[-66  22   3  13  -9   7  23  12  -3   7  10 -10   6   6   3  15  16  -2
  -6  -8  -4  -3  19   7   0  -1  18  21   5  -3 -31  -1 -18]
Q + z462
[ 15  28 -15  39  19  10  18  14   9  11  10  -4  11  -1 -40  14  33 -11
 -23 -14  -2   4  30   3   4   7   7  37   5  15 -36  22 -12]
D + z462
[-13   8  19  11 -14   6  -8  -4  13  10  17 -19  -2   3   2   1  10  -1
 -17  -1   3 -21  16   9   1 -11  -5  11   4 -14 -29  -5 -15]
Q + z462
[ 15   7  12  27   1  11  -8   6  38   1   1 -15  -4   2 -13 -15  18  -7
  37 -22   7 -19   0   4   3 -12   7  23   0 -17 -21   6 -20]
X + z462
[ 23  11  -1  23   6  12   1   7  14 -13   2   3   4  -1 -22   2  17  -4
  -7  -9  -1  -2  12   4   8   1   1  26   5  -7 -25  13 -25]
D + z462
[-25  13 -11  14   0  -2  38  12 -14   0  12   3  11  13   3  22  10  -3
 -11  -3  -4  -3  20   4   2  -1  16  20   2  10  -8  -2 -14]
Q + z462
[  6   7   4  21   5   7  37   4  23  10  16 -10  -1   6  -6  10   7  -3
   2 -10   6  -1  15   2   2  -4  15  24   0 -10 -18   5   5]
Q + Z100
[  9  18 -11  22  -2   7  -1 -30  23   6  19 -13   1   2 -19   5  29 -25
 -19 -11  -1 -36   4   7  -6   8   8   9  -1 -18   3  13  -6]
X + z462
[ 15   0   4  19  11  11  15  10  -4  12   0  -5  10   8  -3   9  10  -2
  -6 -14 -10   8  25   3  -4  11   1  28  11  10 -29   4   4]
Q + z462
[-10  12 -11  15   1   1  15   7   3  13  16  -6   5  13   0   5   7  -2
  -3  -6  14  -7  16   3  -1   5   2  16  -9  -6 -17 -14 -21]
Q + z462
[  4  10   0  26  15  10  13   6  10  13 -12 -13   0   3  -5  22  20  -2
  -5  17  -5 -11  20   8   3  14   2  24   2  -5 -24  -2 -21]
Q + z462
[ -3   1   4  26  13   6   9   7  33   6 -21 -12  -1   5  -2   7  33   6
  -1  -4   8   5  25  14   1   1  -3  31   9   0 -25   4 -30]
D + Z100
[  3   3  -5  22   4  -1  13  34  13   5   5 -11  15  11 -14  10  27  -3
  -9 -10   3  -2  15   7 -13   2   9  26  -4 -62 -19   6 -20]
X + z462
[  7  11  -5   6  -4   5  10   6   8  10   6 -13   1   5  -3  11  22 -11
  -5  -5   4   2   6   8  -5  -7   6  25   6   4 -24   6  -8]
Q + z462
[ 12   7  15  12   3  12  -3  16  24   8   3  -6 -10 -11 -10   5  17   7
  -5  -5  17  -2  17   4   1  -2   2  27   0  -2 -28  15 -17]
D + Z100
[  1  -1   6  22   3   5  13  10   5   1  16  -6   3  -4 -17  10  20  -4
  -5  -2  -6  -2  15   3 -23   0  10  30  -2   4 -27  13 -16]
Q + Z100
[ 17   8  20  20   2  10   3   5  15   8   3 -13   5  -1  14   6  10  -4
  -3   2  12   6  10   6   9   4   4  16  17  -9 -15  -8  -6]
K + Z100

[-11 -17  16  11  -6   3  31 -26  16  -2  -4  -4   5   2  17  -4   6  13
   7  -8   3   2  -7 -27   5  -1   7  12  -7  -6   3   6  -5]
z125 + z398
[-9  5  3 -3  0 -1 -1 -1  0  2 -3 -4  3  4 11 -7  7  3 -1  0  4  2 -1 -1
 -1 13 -5  1 -3 -8  8  2  8]
z125 + Z581
[-10  -3   7  -1   1   1  -5   1   6   2   1   0   4   1  -1  -9   6  -5
   5   2   4   0   5  -7   8   5   0   2   7  -2   5  -1   0]
z125 + z398
[  2   8  -6 -10   3  -1 -17   4   2   9  -2   3  -2  -1   4  -2  -2  -3
  -5   0  -2   5  10   4  -4   2   2   2   2  -4   2  -1   0]
Z940 + Z581
[ -3  12  -6  -1  -1  -7  -4   0  -2   8   6  -1   1  -4  -3  -3  -7 -16
   3   1  -8   8   7   9  -7  10  -7  -6  10   0  -2   0   1]
z305 + z147
[ -7  12  11   1   4  -7 -17   1  -3   9  -6  -5   1  -1  -4  -7   2   0
   7   9   2   1   3   8   4   4  -8   8   1  -6   2  -2  -4]
Z940 + z398
[ -2  -2   1   2   1   0  10  -7  -7  -3   6  -4   4   0  -9  11 -11  -5
   2  -1  -2  -3  -1  -1   4  -4   3  -5   0   3   1  -1  -5]
Z327 + z398
[  0  14   3  -3   0   0  -6  -8  -1   0  -6  -2   1   3  -2  -9  -5  10
  -6   1   0   5  10   7  -5   7  -4  -7   2 -10   1   3   3]
Z940 + z147
[ -2  11   5  -4  -2  -6  -5  -1 -16  15  -8   2  -3 -12  -8   3  -7  -7
   0  20  -2  -1  -3   8  -4   8  -9  -6   5  -1  -5  -5  -4]
z305 + z398
[ 2 -3 -8 -2  2  2  5 -2  3  1  8 -1 -2  0  7  8 -4 -8  8 -8 -3  4  5 -5
  3  1  3 -8 -1  3  4  3  8]
Z327 + Z581
[ -3   2  12   1 -16   3 -13  -1   1   1  -3  -2   4   3 -11 -15   3   5
   4   7   5  -4   9   5   8  -5  -1  10   6  -6   1  -7   3]
Z940 + z398
[ -8   7   8  -6  -7  -3 -13  -1   2   9  -3  -1   5  -2  -5  -6  -5  -1
   1  10   4   1   7   3   7  10  -4   2   5 -10   1  -7  -2]
Z940 + z398
[ -3  -7   2  11   1  -2   1   4   0  -2   6   0   2  -2  -4   6   0 -13
   2   0   1   2  -2  -3   6   7   2  -2   0   4   6  -4  -4]
Z327 + z398
[ -5   4   3   1   1  -6   2  -2  -4   7   2  -4   0  -6  -6   6  -4 -12
   0   0   1   4   3   4  -4   9   1  -2  -1   0   1  -3  -4]
z305 + z398
[ -1   4  -7  -9   2  -1 -13   5   2  15  -8   3  -1  -4   2  -9  -2   0
  -5   4  -3   4  10   7  -4   9   1   6   8  -7  -1  -2  -2]
Z940 + Z581
[ -1  10  -2  -3   0   1 -17  -2  -6   6  -5   3  -1   1  -7 -11  -3   3
  -3  10  -3   0  11  10   2   0  -3   3   9 -10   2  -4  -6]
Z940 + z398
[ -4   5  -7  -1  -1  -3  -5   4   4  10   1  -3   1  -7  -6   1 -11  -7
   4  14  -5   3   3  10  -1   4  -5  -8   6   2  -3   1  -4]
z305 + z398
[-5 -2  9 -5  2  2 -1 -1  3  3  2 -6  5  2  1  1 -1 -2  3  6  0 -3  0 -2
  5  8 -3  1  2 -2  5 -1 -5]
z125 + z398
[ -5   8   4  -1  -2   1  -5  -2   0   4  -5  -6   1  -5  -7 -10   0   2
   1   4   9  -3   8   9   4   0  -2   7   8  -6 -12  -3   0]
Z940 + z398
[ 2  3 -7 -6  2  1 -6  2 -1  5  5 -1  0  2 10  2 -1 -1  0  6 -2  0 -2  2
 -3  6 -1 -4 -7  0  4  1  1]
Z327 + Z581
[-10  -1   7  -8   2   0  -2  -3   8   2   7  -5   4   4   0  -7  41  -9
   0  10   4   4   5  -3   5  11  -2   2   4  -7   7 -11   0]
z125 + z398
[ 3  5  1 -3  1  0 -6 -3  0  1 -2 12  2  2 -3 -1 -3  2 -2  2 -1  2  6 -3
 -1 -8  1  4  7 -2  0 -2  8]
z125 + Z581
[ -4  -9   1  -4   5   1   0   5   5   3   7  -4   4  -5  -2   6  -1 -17
   0   3  -1  -3   1  -5  -5   2   3  -2   4   5   0  -2   0]
Z327 + z398
[ -7  10   1  -5   2  -8  -6   4  -4   9  -1  -1   1  -8  -3   4   5 -15
   3   6  -4   0   6   9  -5  14  -6  -2   5  -1  -1  -4  -7]
z305 + z398
[ -6  11   3  -1  -5  -5  -6  -3   8   5 -10  -1   7   2  -2 -14   7  -2
   3   8   3  -2   8   5   3   4  -6   7   5  -5   3  -1  -1]
Z940 + z398
[ -3   5   1  -4  -4  -6  -5   5  -3   7   1   2  -3  -7  -6   1  -7 -15
  -2   3  -2  -1   3   7  -3  10  -4  -5   4   1  -5  -1  -7]
z305 + z398
[-1 15  3 -4  0 -3 -5 -6 -7 -1 -7  2 -4 -3 -8 -8 -2  9 -4 -2 -2  8 12  6
 -4  2 -3  0  8 -5 -3 -5  7]
Z940 + z147
[ -9   9  -3  -5   1  -4  -9  10  -6  15   0   3  -2 -13  -8   3 -10 -14
   2   4 -10   3   5  10 -11   0  -3  -2   8   3  -5  -2  -4]
z305 + Z581
[ -1   8  -3  -1  -6   4 -15   3   1  10  -2   0   4   0  -4 -14   7   0
   1  13   1   1  11  15   2   4  -3   4   6  -7   1  -2  -1]
Z940 + z398
[  1 -10  -6   2   3   3   9   1   0  -4   9  -1   3   0  -1   6  -3  -9
   0   0  -3   0  -3  -7   1   1   6  -5   1   5   0   0  -3]
Z327 + z398
[ -1   0  -9  -3   1   1  -6   6  -2   3  13  -2  -1  -1   0   5 -10 -12
   2   5  -4   0  -1   6  -3   9   0 -11   0   3   6  -2  -3]
Z327 + z398
[-1  0  4 -2  1  4  1 -4  4  1 -1 -1  2  2  8 -5  4  4 -1 -2  4  2  4 -6
  3  2 -1  3 -3 -3  4  0  6]
z125 + Z581
[ -2   0   5  -8   0   3 -12   3   5  -1   5   1   5   1 -13 -15   2 -14
   6   6   3   3  12   4   7   7  -1   4  13  -1   4  -3   2]
z125 + z398
[ -1  -2  -5  -1   2   3   0   4  -4   2  10   4  -5  -9  -9   5  -3 -24
  -2  -2  -3   7   3   2  -2   3  -1 -12   6   6   3  -6   1]
Z327 + z398

[  3   2   0   2  14  -2   1   2   8   0  -1  -4   6  -7  -2  -1  -4   6
   0   3  -9  -3   8   3 -18   1   1  -4 -10  10  -4   2   2]
Y + (31)
[-2 11  0  6 -6  4 -1 -1 -6  8 -6 -7  2  9  1  2  3  1 -2  2 -1  1  1  0
 10 -2 -3  3  6  4  1 16  1]
S + (31)
[ -1  11   0   1   1  13  -9  -1 -11   5   1  -5  -1   0   4  -7   9   0
  -6  -1  -1  -2   1   0  13  -8  -3   7   0  10   3  -5   1]
V + (33)
[ -2   1  -4 -11  16   2   1  -3   9   1  -1  -5   1  -8   2  -3   2   1
   1   0 -10   1   8  -6 -20   0   1   0 -27   0   5   5   1]
Y + (33)
[ -1   3   2  -1  -4  -1 -18   0  -9  14  -5   1   0   2  -6   0  21   4
   2   4 -10  -3   5   1  16  -4  -1   0  11   3  -7  -4   1]
S + (31)
